Here is a tiny trained network, its code and every weight. The questions are about switching its units off for an input and a class, where a switched-off unit gives its printed mean instead of its output.

import numpy as np


def w(rows, s, z=0):
    codes = np.array(rows[::2]) - 128.0
    scale = np.full(codes.shape[1], s)
    scale[-1] = z or s
    return codes * scale


def norm(h):
    return h / np.sqrt((h * h).mean(-1, keepdims=True) + 1e-5)


def f(y):
    return y / 2 * (1 + np.tanh(0.7978845608 * (y + 0.044715 * y**3)))


def log_softmax(a):
    a = a - a.max(-1, keepdims=True)
    return a - np.log(np.exp(a).sum(-1, keepdims=True))


def net(x, mask):
    res = np.array(x, float).reshape(1, 8) / 4 @ E
    u = 0
    for l in range(3):
        y = f(norm(res) @ A[l][:, :-1].T + A[l][:, -1])
        res = res + np.where(mask[u : u + 3], y, B[l][:, -1]) @ B[l][:, :-1]
        u += 3
    return log_softmax(norm(res)[-1] @ U[:, :-1].T + U[:, -1])


A, B = {}, {}
E = w([
[253,94,165,85,210,161,29],'x0',
[115,45,91,105,55,114,99],'x1',
[127,133,5,156,125,225,151],'x2',
[117,153,123,121,139,135,115],'x3',
[150,162,120,131,132,135,137],'x4',
[117,185,129,139,158,131,107],'x5',
[62,71,157,26,135,175,124],'x6',
[126,128,125,145,130,123,126],'x7',
],0.0063)
A[0] = w([
[200,141,131,254,97,73,121,9],'L0N0',
[117,142,41,148,174,194,162,102],'L0N1',
[94,131,176,61,159,109,145,53],'L0N2',
],0.0082,0.0015)
B[0] = w([
[2,170,141,110,168,233,55,241],'L0N0',
[199,18,220,169,55,115,210,252],'L0N1',
[43,120,157,155,161,217,161,170],'L0N2',
],0.0086,0.0039)
A[1] = w([
[200,151,162,130,123,102,32,2],'L1N0',
[132,104,178,124,1,186,141,3],'L1N1',
[125,123,59,45,51,89,76,181],'L1N2',
],0.0072,0.0008)
B[1] = w([
[121,86,105,112,184,108,139,184],'L1N0',
[105,155,177,109,88,141,63,254],'L1N1',
[116,252,176,193,153,96,66,161],'L1N2',
],0.011,0.0035)
A[2] = w([
[56,203,64,113,34,47,230,19],'L2N0',
[149,180,77,233,150,77,95,4],'L2N1',
[120,224,255,127,172,59,120,153],'L2N2',
],0.0073,0.0022)
B[2] = w([
[154,183,82,37,248,65,134,212],'L2N0',
[55,145,153,140,151,122,26,134],'L2N1',
[161,95,174,153,24,107,162,252],'L2N2',
],0.012,0.0046)
U = w([
[156,154,27,39,254,41,98,244],'0',
[144,189,112,163,62,106,84,255],'1',
[135,90,111,219,66,94,169,98],'2',
[91,164,128,129,122,137,94,79],'3',
[46,178,117,135,154,171,52,36],'4',
],0.0068,0.0028)

Each question gives the input, the list of numbers given to net, and the class t.
The units are the neurons (one row each of A and B). Each row of codes is followed by its name. A weight is (code - 128) times the scale printed after its matrix; where a second scale follows, it is the last column's (A, B and U).
mask holds one flag per neuron, layer by layer. A switched-off neuron (its flag False) gives its mean, the last column of its row in B, instead of its output. The means were averaged over made-up inputs and are rounded, as every weight is.
A unit's drop is (log p(t) with every unit on - log p(t) with that unit switched off) / (log p(t) with every unit on - log p(t) with every unit switched off).
The circuit of an input: a set's keep is (log p(t) with only the set's units on - log p(t) with every unit switched off) / (log p(t) with every unit on - log p(t) with every unit switched off). Starting from all 9 units, units are removed one at a time, each time the one whose removal leaves the highest keep (on an exact tie, the one counted first), for as long as the keep stays at least 0.8.
units of the circuit, in order: the units of the circuit, biggest drop first
k most important neurons: the k neurons with the biggest drops, biggest first
k most important neurons of layer l: the k neurons of layer l with the biggest drops, biggest first
drop when u is switched off: that unit's drop, to one decimal
input [-2,4,-2,-2,-3,-6,-6,4], class 4: 2 most important neurons => [L0N0, L0N1]
input [-8,5,7,-6,-1,1,6,-6], class 0: 2 most important neurons => [L2N0, L0N0]
input [-6,-6,-3,1,-3,7,-2,-1], class 0: 4 most important neurons => [L2N0, L1N1, L1N2, L0N1]
input [-6,1,-3,-7,-2,4,6,5], class 0: units of the circuit, in order => [L2N0, L0N0]
input [-7,2,7,0,8,8,-6,-6], class 0: 2 most important neurons => [L2N0, L2N2]
input [4,-7,8,-2,3,7,-4,-1], class 2: units of the circuit, in order => [L0N1]
input [6,0,7,6,-2,-8,2,-5], class 2: 3 most important neurons => [L0N1, L2N0, L0N0]
input [5,1,-5,0,5,-2,-7,5], class 4: 3 most important neurons => [L0N0, L0N1, L2N0]
input [2,1,5,8,3,-7,-7,-6], class 4: 3 most important neurons => [L0N0, L2N2, L1N1]
input [-8,6,7,1,1,-5,2,-5], class 0: 2 most important neurons of layer 0 => [L0N0, L0N2]
input [-8,1,5,7,-1,-2,-8,-3], class 0: 2 most important neurons of layer 2 => [L2N0, L2N2]
input [-7,4,-4,-8,-1,-8,-6,-1], class 0: 2 most important neurons => [L2N0, L0N1]
input [7,5,8,-2,1,8,1,3], class 2: 2 most important neurons => [L0N1, L2N0]
input [1,3,7,0,4,7,-1,-1], class 2: most important neuron => [L0N1]
input [-6,3,0,8,-2,1,-4,2], class 0: drop when L2N0 is switched off => 0.7
input [-6,-4,4,3,1,3,-3,2], class 0: drop when L1N2 is switched off => 0.2
input [-8,-1,-1,3,7,-5,7,-3], class 0: drop when L0N1 is switched off => 0.1
